Below is a small trained network, with its code and all its weights. Each question gives an input and a target symbol and asks what happens when units are switched off, that is, made to give their printed mean instead of their output.

import numpy as np


def w(rows, s, z=0):
    codes = np.array(rows[::2]) - 128.0
    scale = np.full(codes.shape[1], s)
    scale[-1] = z or s
    return codes * scale


def f(y):
    return np.maximum(y, 0)


def softmax(a):
    e = np.exp(a - a.max(-1, keepdims=True))
    return e / e.sum(-1, keepdims=True)


def log_softmax(a):
    a = a - a.max(-1, keepdims=True)
    return a - np.log(np.exp(a).sum(-1, keepdims=True))


def net(x, mask):
    ids = ['αβλμξσφω'.index(c) for c in x.split()]
    T = len(ids)
    res = E[ids] + P[:T]
    u = 0
    for l in range(2):
        q, k, v = (res @ M[l].T for M in (Q, K, V))
        z = softmax(np.where(np.tri(T) > 0, q @ k.T / 2**0.5, -1e9)) @ v
        res = res + np.where(mask[u], z, O[l][:, -1]) @ O[l][:, :-1]
        u += 1
        y = f(res @ A[l][:, :-1].T + A[l][:, -1])
        res = res + np.where(mask[u : u + 4], y, B[l][:, -1]) @ B[l][:, :-1]
        u += 4
    return log_softmax(res[-1] @ U[:, :-1].T + U[:, -1])


Q, K, V, O, A, B = {}, {}, {}, {}, {}, {}
E = w([
[136,157,155,127,153,115],'α',
[83,85,228,154,133,98],'β',
[184,22,122,160,146,127],'λ',
[116,170,117,64,30,127],'μ',
[75,108,182,12,122,139],'ξ',
[113,247,115,128,117,102],'σ',
[144,6,45,33,69,102],'φ',
[35,171,143,117,113,128],'ω',
],0.016)
P = w([
[144,1,157,164,116,238],'0',
[138,55,143,147,133,105],'1',
[108,123,140,137,82,143],'2',
[98,137,166,138,6,117],'3',
[165,104,136,106,124,54],'4',
[190,148,162,148,212,194],'5',
[120,86,154,140,144,176],'6',
[124,89,108,118,192,102],'7',
[128,144,113,132,111,130],'8',
[170,173,121,129,64,110],'9',
],0.0086)
Q[0] = w([
[202,117,1,126,118,97],'L0H1',
[160,67,105,191,198,129],'L0H1',
],0.0084)
K[0] = w([
[161,144,8,145,98,51],'L0H1',
[254,122,138,160,93,176],'L0H1',
],0.0087)
V[0] = w([
[118,92,3,192,104,90],'L0H1',
[157,56,211,148,159,229],'L0H1',
],0.0055)
O[0] = w([
[53,97,113,108,148,220,2],'L0H1',
[254,94,87,102,166,44,238],'L0H1',
],0.015,0.0035)
A[0] = w([
[114,112,118,245,111,149,155],'L0N1',
[144,116,120,69,108,130,43],'L0N2',
[120,101,159,132,179,88,4],'L0N3',
[210,168,99,82,151,106,123],'L0N4',
],0.012,0.004)
B[0] = w([
[175,162,66,54,251,98,130],'L0N1',
[109,164,254,198,249,151,181],'L0N2',
[133,253,110,162,83,72,159],'L0N3',
[51,83,115,73,80,122,249],'L0N4',
],0.0081,0.013)
Q[1] = w([
[114,71,58,15,155,201],'L1H1',
[42,111,67,29,254,76],'L1H1',
],0.0047)
K[1] = w([
[30,253,75,105,65,235],'L1H1',
[160,57,138,49,198,192],'L1H1',
],0.0053)
V[1] = w([
[141,123,72,189,2,120],'L1H1',
[99,69,206,94,96,131],'L1H1',
],0.0097)
O[1] = w([
[137,110,1,100,157,121,59],'L1H1',
[216,113,70,101,66,131,254],'L1H1',
],0.0095,0.011)
A[1] = w([
[147,212,75,145,42,98,156],'L1N1',
[83,75,129,2,180,125,72],'L1N2',
[190,116,207,47,199,171,105],'L1N3',
[98,82,108,114,126,194,4],'L1N4',
],0.0081,0.0028)
B[1] = w([
[53,23,136,181,237,92,250],'L1N1',
[113,103,192,123,3,243,224],'L1N2',
[83,164,89,128,62,185,253],'L1N3',
[42,116,222,168,180,170,156],'L1N4',
],0.0077,0.007)
U = w([
[153,112,125,80,172,139,85],'α',
[175,88,95,156,118,44,77],'β',
[255,63,9,96,151,182,254],'λ',
[161,135,199,117,207,158,142],'μ',
[147,184,192,118,41,93,123],'ξ',
[135,90,67,91,124,122,20],'σ',
[97,32,63,189,49,200,14],'φ',
[121,93,89,78,168,144,133],'ω',
],0.0072,0.0039)

Each question gives the input, a string of symbols that net reads in full, and the target symbol t.
The units are the heads (2 rows each of Q, K, V and O) and the neurons (one row each of A and B). Each row of codes is followed by its name. A weight is (code - 128) times the scale printed after its matrix; where a second scale follows, it is the last column's (O, A, B and U).
mask holds one flag per unit, layer by layer, with each layer's heads first. A switched-off unit (its flag False) gives its mean, the last column of its rows in O or B, instead of its output. The means were averaged over made-up inputs and are rounded, as every weight is.
A unit's drop is (log p(t) with every unit on - log p(t) with that unit switched off) / (log p(t) with every unit on - log p(t) with every unit switched off).
The circuit of an input: a set's keep is (log p(t) with only the set's units on - log p(t) with every unit switched off) / (log p(t) with every unit on - log p(t) with every unit switched off). Starting from all 10 units, units are removed one at a time, each time the one whose removal leaves the highest keep (on an exact tie, the one counted first), for as long as the keep stays at least 0.8.
circuit, biggest first: the units of the circuit, biggest drop first
most important unit: the unit with the biggest drop
top k neurons: the k neurons with the biggest drops, biggest first
k most important neurons of layer l: the k neurons of layer l with the biggest drops, biggest first
drop when u is switched off: that unit's drop, to one decimal
input ξ ξ ω ξ ξ φ φ ξ ξ μ, target β: circuit, biggest first -> L1N1, L1N2
input β α φ β φ, target φ: circuit, biggest first -> L0H1
input ξ ξ φ φ ξ ω, target β: circuit, biggest first -> L0H1, L1N1, L1N2, L0N2
input ξ φ φ λ, target λ: top 2 neurons -> L0N1, L0N4
input ξ μ μ ξ α ξ σ, target β: 2 most important neurons of layer 0 -> L0N4, L0N2
input μ φ φ, target φ: 2 most important neurons of layer 1 -> L1N2, L1N4
input ξ ξ ω ξ ω, target β: top 3 neurons -> L1N1, L0N4, L1N2
input β ξ σ ξ ξ β λ ξ μ, target β: top 4 neurons -> L1N1, L1N2, L1N3, L0N4
input φ β β ω μ φ ξ, target ξ: 2 most important neurons of layer 0 -> L0N2, L0N4
input φ φ μ ξ ξ ξ β, target β: 2 most important neurons of layer 0 -> L0N3, L0N2
input ξ φ ξ λ, target λ: drop when L0N1 is switched off -> 0.1
input ξ φ α, target β: drop when L1N1 is switched off -> 0.2
input ω ξ ξ α β ω ξ σ, target β: drop when L1N1 is switched off -> 0.4
input μ ω ξ β, target β: most important unit -> L0N2
input ξ ξ ξ α, target β: drop when L0N1 is switched off -> 0.0
